Below is a small trained network, with its code and all its weights. Each question gives an input and a class and asks what happens when units are switched off, that is, made to give their printed mean instead of their output.

import numpy as np


def w(rows, s, z=0):
    codes = np.array(rows[::2]) - 128.0
    scale = np.full(codes.shape[1], s)
    scale[-1] = z or s
    return codes * scale


def norm(h):
    return h / np.sqrt((h * h).mean(-1, keepdims=True) + 1e-5)


def f(y):
    return y / 2 * (1 + np.tanh(0.7978845608 * (y + 0.044715 * y**3)))


def log_softmax(a):
    a = a - a.max(-1, keepdims=True)
    return a - np.log(np.exp(a).sum(-1, keepdims=True))


def net(x, mask):
    res = np.array(x, float).reshape(1, 3) / 4 @ E
    u = 0
    for l in range(4):
        y = f(norm(res) @ A[l][:, :-1].T + A[l][:, -1])
        res = res + np.where(mask[u : u + 4], y, B[l][:, -1]) @ B[l][:, :-1]
        u += 4
    return log_softmax(norm(res)[-1] @ U[:, :-1].T + U[:, -1])


A, B = {}, {}
E = w([
[99,77,86,161,94,142,7,178,83,163,198,107],'x0',
[144,25,21,92,157,196,175,56,160,122,106,199],'x1',
[41,193,183,68,194,209,83,81,59,139,146,159],'x2',
],0.0013)
A[0] = w([
[141,82,61,9,203,147,147,96,151,168,127,249,103],'L0N1',
[63,210,132,61,201,131,97,92,99,183,152,158,18],'L0N2',
[151,178,174,119,119,65,250,96,150,92,34,103,156],'L0N3',
[89,146,181,154,81,167,79,173,103,178,157,85,253],'L0N4',
],0.0018,0.0016)
B[0] = w([
[134,154,119,103,44,2,56,34,175,137,165,32,233],'L0N1',
[135,67,167,199,36,144,233,231,165,167,150,108,134],'L0N2',
[47,161,21,189,74,160,87,183,64,160,158,122,250],'L0N3',
[148,52,39,155,78,148,133,25,123,108,3,49,251],'L0N4',
],0.0019,0.0013)
A[1] = w([
[106,138,95,109,91,196,148,50,90,130,37,64,105],'L1N1',
[124,215,253,148,100,65,114,225,105,145,126,77,40],'L1N2',
[82,136,223,46,255,208,76,95,85,118,142,200,123],'L1N3',
[115,195,185,70,205,77,246,138,157,103,55,189,10],'L1N4',
],0.0021,0.0013)
B[1] = w([
[153,123,106,122,81,146,164,148,164,66,159,102,254],'L1N1',
[201,88,118,46,108,115,117,3,170,106,123,117,236],'L1N2',
[232,113,167,148,97,77,169,172,147,215,94,141,217],'L1N3',
[92,130,49,217,113,181,120,131,111,79,69,119,151],'L1N4',
],0.0034,0.00095)
A[2] = w([
[254,114,111,170,57,24,185,246,195,156,108,160,253],'L2N1',
[48,140,106,111,141,47,36,191,104,191,232,110,100],'L2N2',
[45,141,85,128,83,128,157,95,129,169,168,145,219],'L2N3',
[161,151,153,109,45,138,139,83,202,38,175,67,185],'L2N4',
],0.0021,0.00044)
B[2] = w([
[106,111,207,73,139,189,205,193,173,197,197,144,249],'L2N1',
[64,69,94,136,163,198,190,151,106,54,58,151,152],'L2N2',
[193,90,179,164,111,89,136,166,100,142,94,97,167],'L2N3',
[128,135,123,93,255,79,161,117,53,158,95,179,239],'L2N4',
],0.0028,0.0017)
A[3] = w([
[139,163,191,122,105,230,127,93,61,235,91,152,63],'L3N1',
[160,68,67,83,95,131,171,49,204,145,161,183,191],'L3N2',
[147,254,120,154,96,108,187,84,229,86,115,151,142],'L3N3',
[102,108,96,122,188,137,210,179,61,121,72,142,254],'L3N4',
],0.0026,0.00075)
B[3] = w([
[131,106,109,139,147,102,185,183,196,139,178,143,160],'L3N1',
[144,182,197,114,131,107,100,114,89,143,121,75,255],'L3N2',
[106,2,88,133,100,158,18,150,94,120,158,94,195],'L3N3',
[71,194,142,174,136,157,155,161,157,125,125,205,192],'L3N4',
],0.0041,0.0024)
U = w([
[182,125,138,70,134,73,93,55,99,137,113,86,144],'0',
[145,112,174,122,114,141,176,194,182,180,173,126,135],'1',
[84,91,60,181,90,173,83,145,105,87,102,114,129],'2',
[98,209,130,145,175,131,165,133,124,89,105,210,133],'3',
[205,189,135,152,141,126,46,115,228,20,205,216,7],'4',
[207,194,134,150,145,133,43,115,238,10,215,210,1],'5',
[198,185,135,150,152,127,44,113,244,15,204,209,9],'6',
[209,199,130,156,151,136,43,115,238,18,212,202,3],'7',
],0.013,0.014)

Each question gives the input, the list of numbers given to net, and the class t.
The units are the neurons (one row each of A and B). Each row of codes is followed by its name. A weight is (code - 128) times the scale printed after its matrix; where a second scale follows, it is the last column's (A, B and U).
mask holds one flag per neuron, layer by layer. A switched-off neuron (its flag False) gives its mean, the last column of its row in B, instead of its output. The means were averaged over made-up inputs and are rounded, as every weight is.
A unit's drop is (log p(t) with every unit on - log p(t) with that unit switched off) / (log p(t) with every unit on - log p(t) with every unit switched off).
The circuit of an input: a set's keep is (log p(t) with only the set's units on - log p(t) with every unit switched off) / (log p(t) with every unit on - log p(t) with every unit switched off). Starting from the 12 units with the biggest drops (on a tie, the unit counted first), units are removed one at a time, each time the one whose removal leaves the highest keep (on an exact tie, the one counted first), for as long as the keep stays at least 0.8.
units of the circuit, in order: the units of the circuit, biggest drop first
unit that matters most: the unit with the biggest drop
k most important neurons: the k neurons with the biggest drops, biggest first
top k neurons in layer l: the k neurons of layer l with the biggest drops, biggest first
input [8,1,-8], class 1: 3 most important neurons : [L2N1; L0N3; L3N3]
input [3,2,1], class 3: unit that matters most : L1N2
input [-8,7,-6], class 2: 3 most important neurons : [L3N3; L1N4; L1N3]
input [-7,-7,-5], class 0: 3 most important neurons : [L1N2; L2N2; L2N4]
input [-6,-4,2], class 2: 2 most important neurons : [L1N4; L3N3]
input [-6,-4,-4], class 2: 3 most important neurons : [L3N3; L1N3; L0N1]
input [-4,-4,6], class 1: units of the circuit, in order : [L1N3; L3N1]
input [-7,8,5], class 0: 3 most important neurons : [L0N1; L3N2; L2N2]
input [-6,5,-2], class 2: 4 most important neurons : [L3N3; L1N2; L1N4; L0N4]
input [1,-4,-3], class 0: 2 most important neurons : [L1N2; L1N3]
input [-4,-8,-8], class 0: 3 most important neurons : [L1N2; L0N2; L1N3]
input [-3,-6,6], class 0: top 2 neurons in layer 0 : [L0N4; L0N2]
input [5,-5,8], class 1: units of the circuit, in order : [L3N1; L1N3]
input [-4,-6,4], class 0: units of the circuit, in order : [L1N2]
input [2,-3,4], class 1: 3 most important neurons : [L0N1; L1N3; L3N1]
input [-3,-4,6], class 1: 2 most important neurons : [L1N3; L0N1]
input [-2,-2,-3], class 3: top 2 neurons in layer 0 : [L0N3; L0N2]
input [1,-1,3], class 3: top 2 neurons in layer 3 : [L3N4; L3N3]
input [-6,0,-4], class 2: top 2 neurons in layer 1 : [L1N3; L1N4]
input [-1,2,2], class 3: unit that matters most : L0N1
input [4,5,4], class 0: top 2 neurons in layer 0 : [L0N1; L0N3]
